Here is a tiny trained network, its code and every weight. The questions are about switching its units off for an input and a target symbol, where a switched-off unit gives its printed mean instead of its output.

import numpy as np


def w(rows, s, z=0):
    codes = np.array(rows[::2]) - 128.0
    scale = np.full(codes.shape[1], s)
    scale[-1] = z or s
    return codes * scale


def norm(h):
    return h / np.sqrt((h * h).mean(-1, keepdims=True) + 1e-5)


def f(y):
    return y / 2 * (1 + np.tanh(0.7978845608 * (y + 0.044715 * y**3)))


def softmax(a):
    e = np.exp(a - a.max(-1, keepdims=True))
    return e / e.sum(-1, keepdims=True)


def log_softmax(a):
    a = a - a.max(-1, keepdims=True)
    return a - np.log(np.exp(a).sum(-1, keepdims=True))


def net(x, mask):
    ids = ['ΓΞζηθμπφ'.index(c) for c in x.split()]
    T = len(ids)
    res = E[ids] + P[:T]
    r = norm(res)
    for j in range(2):
        rows = slice(2 * j, 2 * j + 2)
        q, k, v = (r @ M[0][rows].T for M in (Q, K, V))
        z = softmax(np.where(np.tri(T) > 0, q @ k.T / 2**0.5, -1e9)) @ v
        o = O[0][rows]
        res = res + np.where(mask[j], z, o[:, -1]) @ o[:, :-1]
    y = f(norm(res) @ A[0][:, :-1].T + A[0][:, -1])
    res = res + np.where(mask[2:6], y, B[0][:, -1]) @ B[0][:, :-1]
    return log_softmax(norm(res)[-1] @ U[:, :-1].T + U[:, -1])


Q, K, V, O, A, B = {}, {}, {}, {}, {}, {}
E = w([
[73,123,2,175],'Γ',
[126,150,100,244],'Ξ',
[136,113,110,46],'ζ',
[117,54,161,3],'η',
[26,124,177,125],'θ',
[99,168,133,127],'μ',
[161,96,114,216],'π',
[155,92,155,171],'φ',
],0.0068)
P = w([
[131,121,135,104],'0',
[104,98,125,147],'1',
[166,195,99,155],'2',
[142,122,134,94],'3',
[88,75,121,146],'4',
[172,206,96,160],'5',
[144,121,133,96],'6',
[81,44,120,145],'7',
[175,221,95,171],'8',
[146,120,134,92],'9',
[69,30,128,149],'10',
[171,232,105,170],'11',
[144,124,134,94],'12',
[48,3,133,125],'13',
],0.0062)
Q[0] = w([
[250,107,66,154],'head 0',
[139,165,116,71],'head 0',
[61,108,164,91],'head 1',
[198,148,223,90],'head 1',
],0.027)
K[0] = w([
[217,82,54,183],'head 0',
[158,107,91,70],'head 0',
[70,144,114,63],'head 1',
[169,112,252,65],'head 1',
],0.025)
V[0] = w([
[160,151,136,152],'head 0',
[130,112,162,104],'head 0',
[177,121,254,191],'head 1',
[132,129,22,159],'head 1',
],0.0095)
O[0] = w([
[117,107,147,174,126],'head 0',
[133,132,102,123,112],'head 0',
[240,246,255,87,18],'head 1',
[209,33,43,171,254],'head 1',
],0.006,0.0057)
A[0] = w([
[143,200,35,156,25],'neuron 0',
[32,178,127,174,55],'neuron 1',
[90,61,206,146,140],'neuron 2',
[111,212,7,129,2],'neuron 3',
],0.015,0.0022)
B[0] = w([
[64,155,252,110,224],'neuron 0',
[114,169,115,197,217],'neuron 1',
[145,86,184,12,199],'neuron 2',
[194,227,153,114,251],'neuron 3',
],0.021,0.0029)
U = w([
[109,101,75,157,254],'Γ',
[125,90,198,192,44],'Ξ',
[162,191,63,46,79],'ζ',
[111,100,157,54,230],'η',
[8,150,176,112,49],'θ',
[127,188,113,163,76],'μ',
[250,119,125,153,56],'π',
[186,144,163,78,101],'φ',
],0.012,0.005)

Each question gives the input, a string of symbols that net reads in full, and the target symbol t.
The units are the heads (2 rows each of Q, K, V and O) and the neurons (one row each of A and B). Each row of codes is followed by its name. A weight is (code - 128) times the scale printed after its matrix; where a second scale follows, it is the last column's (O, A, B and U).
mask holds one flag per unit, heads first, then neurons. A switched-off unit (its flag False) gives its mean, the last column of its rows in O or B, instead of its output. The means were averaged over made-up inputs and are rounded, as every weight is.
A unit's drop is (log p(t) with every unit on - log p(t) with that unit switched off) / (log p(t) with every unit on - log p(t) with every unit switched off).
The circuit of an input: a set's keep is (log p(t) with only the set's units on - log p(t) with every unit switched off) / (log p(t) with every unit on - log p(t) with every unit switched off). Starting from all 6 units, units are removed one at a time, each time the one whose removal leaves the highest keep (on an exact tie, the one counted first), for as long as the keep stays at least 0.8.
circuit, biggest first: the units of the circuit, biggest drop first
k most important neurons: the k neurons with the biggest drops, biggest first
heads that matter: for each layer, one digit per head in row order, 1 if its drop is at least 0.15 and else 0, layers parted by /
drop when u is switched off: that unit's drop, to one decimal
input ζ ζ φ Ξ Γ μ μ, target μ: 2 most important neurons	[neuron 1; neuron 3]
input η μ π θ η η π θ, target η: heads that matter	00
input Γ θ ζ μ π η η Ξ ζ π μ θ Γ ζ, target Γ: circuit, biggest first	[head 1]
input π η θ ζ ζ ζ η π, target η: heads that matter	00
input Ξ θ θ μ Ξ η π μ, target η: heads that matter	01
input φ φ η, target ζ: heads that matter	11
input μ θ θ φ η θ Γ φ, target Γ: heads that matter	01
input Γ ζ Γ η Ξ η, target ζ: heads that matter	10
input ζ π μ μ π, target π: heads that matter	01
input η η μ φ θ, target η: 3 most important neurons	[neuron 2; neuron 0; neuron 3]
input θ θ μ μ η θ Ξ π, target η: heads that matter	10
input μ η π, target Ξ: circuit, biggest first	[neuron 3; neuron 0; head 0; head 1]
input Ξ η θ ζ ζ θ η μ, target η: 3 most important neurons	[neuron 2; neuron 0; neuron 3]
input Ξ μ Ξ Γ θ Γ Γ π π μ Γ Γ π μ, target Γ: most important neuron	[neuron 0]
input θ φ η θ φ, target η: 2 most important neurons	[neuron 2; neuron 3]
input π Ξ Γ ζ φ, target Γ: 2 most important neurons	[neuron 0; neuron 3]
input η θ Γ π μ μ η η μ φ Γ θ ζ, target ζ: drop when head 0 is switched off	0.6
input Ξ Γ Γ μ φ π θ θ, target Γ: drop when neuron 2 is switched off	-0.1
input φ Γ ζ μ π π, target Ξ: drop when neuron 3 is switched off	0.5
input ζ Γ ζ φ μ, target Γ: drop when neuron 0 is switched off	0.0
